Below is a small trained network, with its code and all its weights. Each question gives an input and a target symbol and asks what happens when units are switched off, that is, made to give their printed mean instead of their output.

import numpy as np


def w(rows, s, z=0):
    codes = np.array(rows[::2]) - 128.0
    scale = np.full(codes.shape[1], s)
    scale[-1] = z or s
    return codes * scale


def norm(h):
    return h / np.sqrt((h * h).mean(-1, keepdims=True) + 1e-5)


def f(y):
    return y / 2 * (1 + np.tanh(0.7978845608 * (y + 0.044715 * y**3)))


def softmax(a):
    e = np.exp(a - a.max(-1, keepdims=True))
    return e / e.sum(-1, keepdims=True)


def log_softmax(a):
    a = a - a.max(-1, keepdims=True)
    return a - np.log(np.exp(a).sum(-1, keepdims=True))


def net(x, mask):
    ids = ['γελξπτψ'.index(c) for c in x.split()]
    T = len(ids)
    res = E[ids] + P[:T]
    u = 0
    for l in range(3):
        r = norm(res)
        for j in range(3):
            rows = slice(2 * j, 2 * j + 2)
            q, k, v = (r @ M[l][rows].T for M in (Q, K, V))
            z = softmax(np.where(np.tri(T) > 0, q @ k.T / 2**0.5, -1e9)) @ v
            o = O[l][rows]
            res = res + np.where(mask[u + j], z, o[:, -1]) @ o[:, :-1]
        u += 3
        y = f(norm(res) @ A[l][:, :-1].T + A[l][:, -1])
        res = res + np.where(mask[u : u + 4], y, B[l][:, -1]) @ B[l][:, :-1]
        u += 4
    return log_softmax(norm(res)[-1] @ U[:, :-1].T + U[:, -1])


Q, K, V, O, A, B = {}, {}, {}, {}, {}, {}
E = w([
[132,127,135,166,2,98,149,126,132],'γ',
[120,116,157,118,177,153,170,185,158],'ε',
[125,151,49,55,85,190,122,182,116],'λ',
[136,115,125,183,162,122,82,101,154],'ξ',
[138,96,96,130,192,61,227,147,176],'π',
[58,207,124,133,150,122,149,120,18],'τ',
[85,183,126,136,108,170,170,58,219],'ψ',
],0.026)
P = w([
[1,91,155,147,137,181,66,104,161],'0',
[92,112,109,186,142,121,114,135,107],'1',
[167,118,125,184,128,144,148,143,109],'2',
[195,154,146,146,141,149,144,157,133],'3',
[193,178,167,128,135,141,122,154,142],'4',
[196,187,180,120,162,147,107,164,184],'5',
],0.0097)
Q[0] = w([
[47,90,148,105,162,115,110,74,122],'L0H1',
[146,58,115,210,195,91,164,43,104],'L0H1',
[193,139,92,38,236,74,60,119,81],'L0H2',
[102,97,70,216,116,143,122,148,101],'L0H2',
[222,144,178,171,128,249,86,101,254],'L0H3',
[141,147,140,93,103,90,40,156,59],'L0H3',
],0.0076)
K[0] = w([
[105,112,165,46,135,163,109,152,25],'L0H1',
[75,121,73,114,168,108,108,139,116],'L0H1',
[2,76,111,198,74,87,93,213,128],'L0H2',
[121,157,119,159,166,166,113,150,110],'L0H2',
[117,137,205,114,21,73,133,183,180],'L0H3',
[126,139,106,178,147,193,156,140,104],'L0H3',
],0.0074)
V[0] = w([
[114,107,136,183,141,171,115,92,119],'L0H1',
[128,210,95,132,255,167,84,176,176],'L0H1',
[90,108,49,121,212,113,109,138,83],'L0H2',
[133,127,62,91,182,165,181,34,150],'L0H2',
[104,166,68,106,173,119,130,102,167],'L0H3',
[139,91,141,159,88,96,146,112,97],'L0H3',
],0.0095)
O[0] = w([
[52,124,148,49,118,156,81,171,158,185],'L0H1',
[102,87,38,144,180,191,66,136,102,255],'L0H1',
[204,91,70,10,119,33,59,196,111,209],'L0H2',
[234,170,107,106,139,132,117,111,88,189],'L0H2',
[168,19,129,139,254,190,154,20,147,185],'L0H3',
[129,124,112,188,2,107,132,131,98,88],'L0H3',
],0.0069,0.0047)
A[0] = w([
[138,125,101,137,174,128,67,152,162,159],'L0N1',
[108,53,94,53,152,125,162,117,150,117],'L0N2',
[91,153,158,125,85,187,107,114,113,68],'L0N3',
[98,105,251,108,154,79,134,95,118,2],'L0N4',
],0.011,0.0028)
B[0] = w([
[104,57,160,144,96,235,136,98,34,254],'L0N1',
[254,123,154,144,70,113,243,135,82,231],'L0N2',
[41,166,56,148,144,96,136,169,230,158],'L0N3',
[53,93,107,132,71,184,247,168,214,113],'L0N4',
],0.0085,0.0058)
Q[1] = w([
[193,50,94,114,164,130,117,176,99],'L1H1',
[97,135,92,112,152,96,103,43,171],'L1H1',
[141,159,62,82,98,156,47,54,121],'L1H2',
[200,59,100,139,132,147,186,118,204],'L1H2',
[213,119,89,2,64,130,116,88,136],'L1H3',
[166,164,102,174,143,153,226,94,143],'L1H3',
],0.0098)
K[1] = w([
[140,143,194,137,200,226,69,121,86],'L1H1',
[76,117,171,83,89,117,75,64,116],'L1H1',
[74,86,51,164,89,122,125,54,94],'L1H2',
[168,147,87,121,189,169,145,118,131],'L1H2',
[192,128,122,12,67,136,92,134,171],'L1H3',
[119,104,210,162,97,82,148,123,189],'L1H3',
],0.011)
V[1] = w([
[116,113,157,125,184,109,181,99,144],'L1H1',
[31,183,104,122,184,120,176,134,30],'L1H1',
[164,194,167,173,15,149,97,202,214],'L1H2',
[127,170,77,83,117,206,63,44,114],'L1H2',
[60,136,182,131,223,66,172,179,200],'L1H3',
[121,152,1,139,147,151,96,133,197],'L1H3',
],0.0052)
O[1] = w([
[219,181,135,127,82,99,116,17,195,125],'L1H1',
[131,126,131,10,24,124,136,72,97,192],'L1H1',
[229,117,143,231,3,172,61,133,152,2],'L1H2',
[169,149,41,51,200,131,133,188,101,167],'L1H2',
[132,197,212,19,98,90,151,93,79,63],'L1H3',
[194,103,158,93,163,75,90,110,161,133],'L1H3',
],0.0063,0.0043)
A[1] = w([
[123,230,138,116,79,255,75,94,158,198],'L1N1',
[168,113,97,57,107,76,138,209,211,114],'L1N2',
[167,76,144,123,186,157,98,15,102,2],'L1N3',
[5,194,44,63,182,133,89,16,217,143],'L1N4',
],0.0082,0.0017)
B[1] = w([
[201,71,112,149,173,61,122,152,178,207],'L1N1',
[126,58,175,248,95,92,108,127,102,151],'L1N2',
[48,42,138,162,174,179,65,103,98,202],'L1N3',
[203,140,135,94,181,139,111,41,32,254],'L1N4',
],0.011,0.0058)
Q[2] = w([
[181,77,116,229,181,47,148,131,124],'L2H1',
[137,147,122,128,158,149,41,99,61],'L2H1',
[230,43,88,123,90,23,92,94,137],'L2H2',
[110,133,109,1,83,193,44,191,183],'L2H2',
[215,123,83,250,110,61,169,170,65],'L2H3',
[1,160,92,108,79,101,153,75,224],'L2H3',
],0.0088)
K[2] = w([
[177,211,24,199,100,92,69,59,190],'L2H1',
[81,160,146,80,224,168,138,85,85],'L2H1',
[185,145,141,111,36,72,17,209,97],'L2H2',
[176,56,132,2,104,183,82,184,23],'L2H2',
[222,237,85,158,193,112,158,188,117],'L2H3',
[99,100,138,87,28,105,53,112,116],'L2H3',
],0.0082)
V[2] = w([
[168,195,126,154,26,142,123,105,171],'L2H1',
[62,86,134,155,104,90,35,148,86],'L2H1',
[141,129,255,132,215,97,191,129,103],'L2H2',
[175,94,184,143,192,107,118,177,115],'L2H2',
[170,197,84,175,151,114,6,170,106],'L2H3',
[207,9,112,52,75,150,95,162,177],'L2H3',
],0.0084)
O[2] = w([
[157,102,150,83,254,159,93,157,111,2],'L2H1',
[190,94,240,154,190,123,31,58,55,105],'L2H1',
[123,85,182,66,75,73,96,124,113,183],'L2H2',
[69,125,168,131,59,99,159,84,86,191],'L2H2',
[73,23,123,166,75,112,204,196,81,57],'L2H3',
[86,83,114,18,129,92,90,71,179,150],'L2H3',
],0.0093,0.006)
A[2] = w([
[140,196,121,96,128,82,213,119,122,29],'L2N1',
[87,144,194,163,209,149,79,172,213,44],'L2N2',
[122,171,32,124,138,205,164,208,149,24],'L2N3',
[108,149,186,11,68,218,190,129,74,4],'L2N4',
],0.011,0.0025)
B[2] = w([
[77,74,115,135,75,76,60,138,107,180],'L2N1',
[63,127,74,62,149,123,125,66,93,154],'L2N2',
[124,155,5,109,141,153,135,189,205,181],'L2N3',
[61,193,138,173,101,158,164,62,179,254],'L2N4',
],0.014,0.0082)
U = w([
[79,142,193,175,80,141,192,77,224,68],'γ',
[92,204,140,57,116,67,140,142,37,150],'ε',
[140,32,144,80,76,7,198,116,156,125],'λ',
[84,23,121,186,121,123,60,105,132,46],'ξ',
[254,149,148,147,191,89,153,37,163,118],'π',
[239,138,181,203,77,135,203,156,68,250],'τ',
[152,123,31,136,108,143,192,172,153,152],'ψ',
],0.0065,0.0021)

Each question gives the input, a string of symbols that net reads in full, and the target symbol t.
The units are the heads (2 rows each of Q, K, V and O) and the neurons (one row each of A and B). Each row of codes is followed by its name. A weight is (code - 128) times the scale printed after its matrix; where a second scale follows, it is the last column's (O, A, B and U).
mask holds one flag per unit, layer by layer, with each layer's heads first. A switched-off unit (its flag False) gives its mean, the last column of its rows in O or B, instead of its output. The means were averaged over made-up inputs and are rounded, as every weight is.
A unit's drop is (log p(t) with every unit on - log p(t) with that unit switched off) / (log p(t) with every unit on - log p(t) with every unit switched off).
The circuit of an input: a set's keep is (log p(t) with only the set's units on - log p(t) with every unit switched off) / (log p(t) with every unit on - log p(t) with every unit switched off). Starting from the 12 units with the biggest drops (on a tie, the unit counted first), units are removed one at a time, each time the one whose removal leaves the highest keep (on an exact tie, the one counted first), for as long as the keep stays at least 0.8.
units of the circuit, in order: the units of the circuit, biggest drop first
unit that matters most: the unit with the biggest drop
k most important neurons: the k neurons with the biggest drops, biggest first
k most important neurons of layer l: the k neurons of layer l with the biggest drops, biggest first
heads that matter: for each layer, one digit per head in row order, 1 if its drop is at least 0.15 and else 0, layers parted by /
input τ ξ ξ τ γ ξ, target τ: units of the circuit, in order => (L0H3; L2H3)
input τ ξ ψ ε γ ε, target ε: units of the circuit, in order => (L2N2; L2H1; L0H2; L0H3)
input τ ξ γ, target τ: units of the circuit, in order => (L2H3; L1N3)
input τ γ ξ ξ τ λ, target τ: units of the circuit, in order => (L2H3; L1N2; L0N1; L0H1)
input γ ξ ξ τ ξ, target τ: 2 most important neurons => (L1N1; L0N1)
input π γ ε, target π: units of the circuit, in order => (L0H1; L2H3)
input ξ γ ξ τ π, target τ: 2 most important neurons of layer 0 => (L0N2; L0N1)
input τ γ λ, target τ: heads that matter => 100 / 000 / 000
input ξ γ ψ τ, target ψ: 3 most important neurons => (L1N1; L2N3; L1N4)
input ψ π γ ε, target π: 2 most important neurons => (L0N2; L1N1)
input π γ λ, target π: 2 most important neurons => (L1N2; L0N2)
input ξ γ ε, target ξ: heads that matter => 001 / 010 / 100
input ε λ γ ξ λ, target λ: heads that matter => 100 / 000 / 001
input γ ξ τ, target τ: heads that matter => 000 / 010 / 101
input γ ψ λ ψ λ τ, target ψ: units of the circuit, in order => (L1H2; L2H1; L2N3; L2H2)
input γ λ ξ ξ τ ε, target τ: units of the circuit, in order => (L2H3; L0H3; L1N2)
input ε ε λ ε, target γ: units of the circuit, in order => (L2N4; L2H2)
input τ τ γ λ ξ λ, target ξ: 4 most important neurons => (L1N2; L2N2; L0N2; L1N4)
input π π ξ ψ γ ψ, target ψ: 2 most important neurons => (L1N1; L2N3)
input τ ξ π γ, target π: heads that matter => 000 / 100 / 111
input γ ε ε λ, target λ: 2 most important neurons => (L1N1; L1N2)
input ξ γ π λ λ, target π: unit that matters most => L1N2
input γ π ξ ξ ψ, target ψ: 3 most important neurons => (L1N1; L0N3; L2N3)
input λ ε γ τ ε, target τ: unit that matters most => L0H3
input γ λ π τ, target τ: heads that matter => 100 / 010 / 001
input γ ε ε, target ε: 3 most important neurons of layer 2 => (L2N2; L2N4; L2N1)
